Each row has a name. Each question is about the rows just above it.

Columns, left to right: C P N U M X Y
[118 114  60 108  47 153 171] = tilin
[135 158 104 112 126 208 120] = fimu
[130 116 173 161  97 164 126] = zedef
[168 119 150 148 146  81 156] = Naf
[148 135 101 123 111 152 131] = Nev
[148 135 108 123 111 152 131] = Nol
[185 100 114 121 155 100 198] = pepeg
[124 134 132 137  91 117 145] = filik
Which column holds [ 60 104 173 150 101 108 114] top down?
N
Which column holds this, read top down? [135 100 134]
P
Which column holds this, read top down? [104 173 150]
N
[158 116 119] is in which column, read top down?
P
Which column holds this, read top down? [173 150 101]
N
[ 81 152 152 100] is in which column, read top down?
X

Columns, left to right: G T H B Q D S Z L
[123 138  97 131 127 120 135 100 104] = ret
[ 57 159 136 119 100 120 151 121 186] = fetum
[118 138 120 131 119 120 135 121 131] = roda
[124 138 120 131 127 120 133 121 133] = Dito
[118 138 126 131 119 120 135 130 133] = Tup
[118 138 120 131 119 123 128 119 133] = lak
[106 147 120 131 109 120 135 121 150] = Lavig
Which column holds this, read top down? [128 135]
S
[133 133 150] is in which column, read top down?
L
[120 120 120 120 123 120] is in which column, read top down?
D
[119 131] is in which column, read top down?
B
Whose row is [123 138  97 131 127 120 135 100 104]?
ret

Columns, left to right: V A F W K R J
[ 76  84 197 121  68 191 147] : pepa
[140 160 197 217 213  50 161] : pipuf
[ 52 196  94  89 109 117  60] : kiluf
[165 124 183 148 201 218 118] : zolo
Which column holds this, read top down? [ 50 117 218]
R
[117 218] is in which column, read top down?
R
Which column holds this, read top down? [197 197]
F
Which column holds this, read top down? [ 60 118]
J
Which column holds [ 76 140  52] top down?
V
Which column holds this, read top down? [121 217  89]
W
Which column holds this, read top down? [ 84 160]
A

Columns, left to right: vip vudu moli vov kapuz
[128 129 153 104 121] : Movo
[126 163  72 161 115] : muvo
[136 112  57 195 147] : Desik
Which column holds [129 163] top down?
vudu
Which column holds this, read top down? [104 161]
vov
Which column holds this, read top down? [163 112]
vudu
Which column holds this, read top down? [72 57]
moli
[128 126] is in which column, read top down?
vip
Which column holds [121 115] top down?
kapuz

Columns, left to right: sef Tusun botu vunev Falus davo Paro
[169  96  85 134 170 179  59] : zese
[155 126 144 154 183 133 106] : zemav
[119 130 148 123 129 133 142] : per
[106 141 144 108  94  98 163] : sezip
Which column holds [126 130] top down?
Tusun
Which column holds this, read top down? [134 154]
vunev
Which column holds this, read top down? [154 123]
vunev
Which column holds [179 133 133] top down?
davo
Which column holds [ 96 126 130] top down?
Tusun
Which column holds [148 144] top down?
botu

Columns, left to right: remu mak pino Pokup kanel tupab zuno
[137 127 184 111 190 142 127] : Vere
[127 126 190 111 197 140 128] : vupet
[137 127 184 111 190 140 127] : bikag
[137 127 184 111 190 142 129] : vog
[127 126 190 111 197 137 128] : barob
Which column holds [127 137 137] top down?
remu
Whose row is [137 127 184 111 190 140 127]?
bikag
[127 137] is in which column, read top down?
remu
Which column holds [128 127 129 128] top down?
zuno
Which column holds [142 137] top down?
tupab
Whose row is [137 127 184 111 190 142 127]?
Vere

Columns, left to right: sisek Gami zun vabab teza
[130  82 151 169  92]  dotul
[117 127 165  76 111]  kodu
[137 131  48 208 136]  Luze
[130 219  43  79 197]  dilo
[126  46 212  73  63]  tasoz
[132 142  85  90 141]  sel
[118 145 122  87 131]  fikab
[118 103 191  75  94]  mus
[128  70 198 105  81]  desa
Which column holds this, read top down? [141 131  94  81]
teza
[ 43 212  85] is in which column, read top down?
zun
[130 117 137 130] is in which column, read top down?
sisek
Which column holds [132 118] top down?
sisek

Columns, left to right: Tele zor kepu gege Rukep biv Sapi Kifu gona Rupa
[154 131 105 103 130 127 152 132 130 120] = Kega
[173 131 142 142 195 116 139 136 130 114] = bopen
[119 127 137 138 142 134 126 117 139 133] = pur
[131 128  98 153 110 130 124 110 146 112] = Kasep
[142 123 157 132  83 126 134 123 136 123] = fede
[127 125 132 121 167 122 138 121 106  97] = lun
[107 129 118 144 175 141 115 129  95 143] = kur
[109 127 148 116 135  86 122 122 127 122] = zele
[147 118 164 101 152 143 121 130 121 133] = Bivag
[174 119 157 112 137 113 131 114 115 136] = guros
Which column holds [131 131 127 128 123 125 129 127] top down?
zor
Which column holds [139 126 124 134 138] top down?
Sapi

Columns, left to right: nuzi kel Mab pelo fofev kez figo Feka Dozat
[ 78 186 102 110  84 118 167 184 195] = des
[162 166  94 103  68 195 147 199 185] = Lavim
[196  84 102 169  89  72 103 118 197] = Bunub
[ 78 162  73  87 182  87  93  75 126] = bena
[ 78 162  73  87 149 121 180 152 172] = mudel
[ 88  81 122 137 150 169  80 170  79] = Bug
[185 194 181 133  97  80  63  75  89] = zed
[169  87  87 137 133] is in which column, read top down?
pelo
[195 185 197 126 172] is in which column, read top down?
Dozat

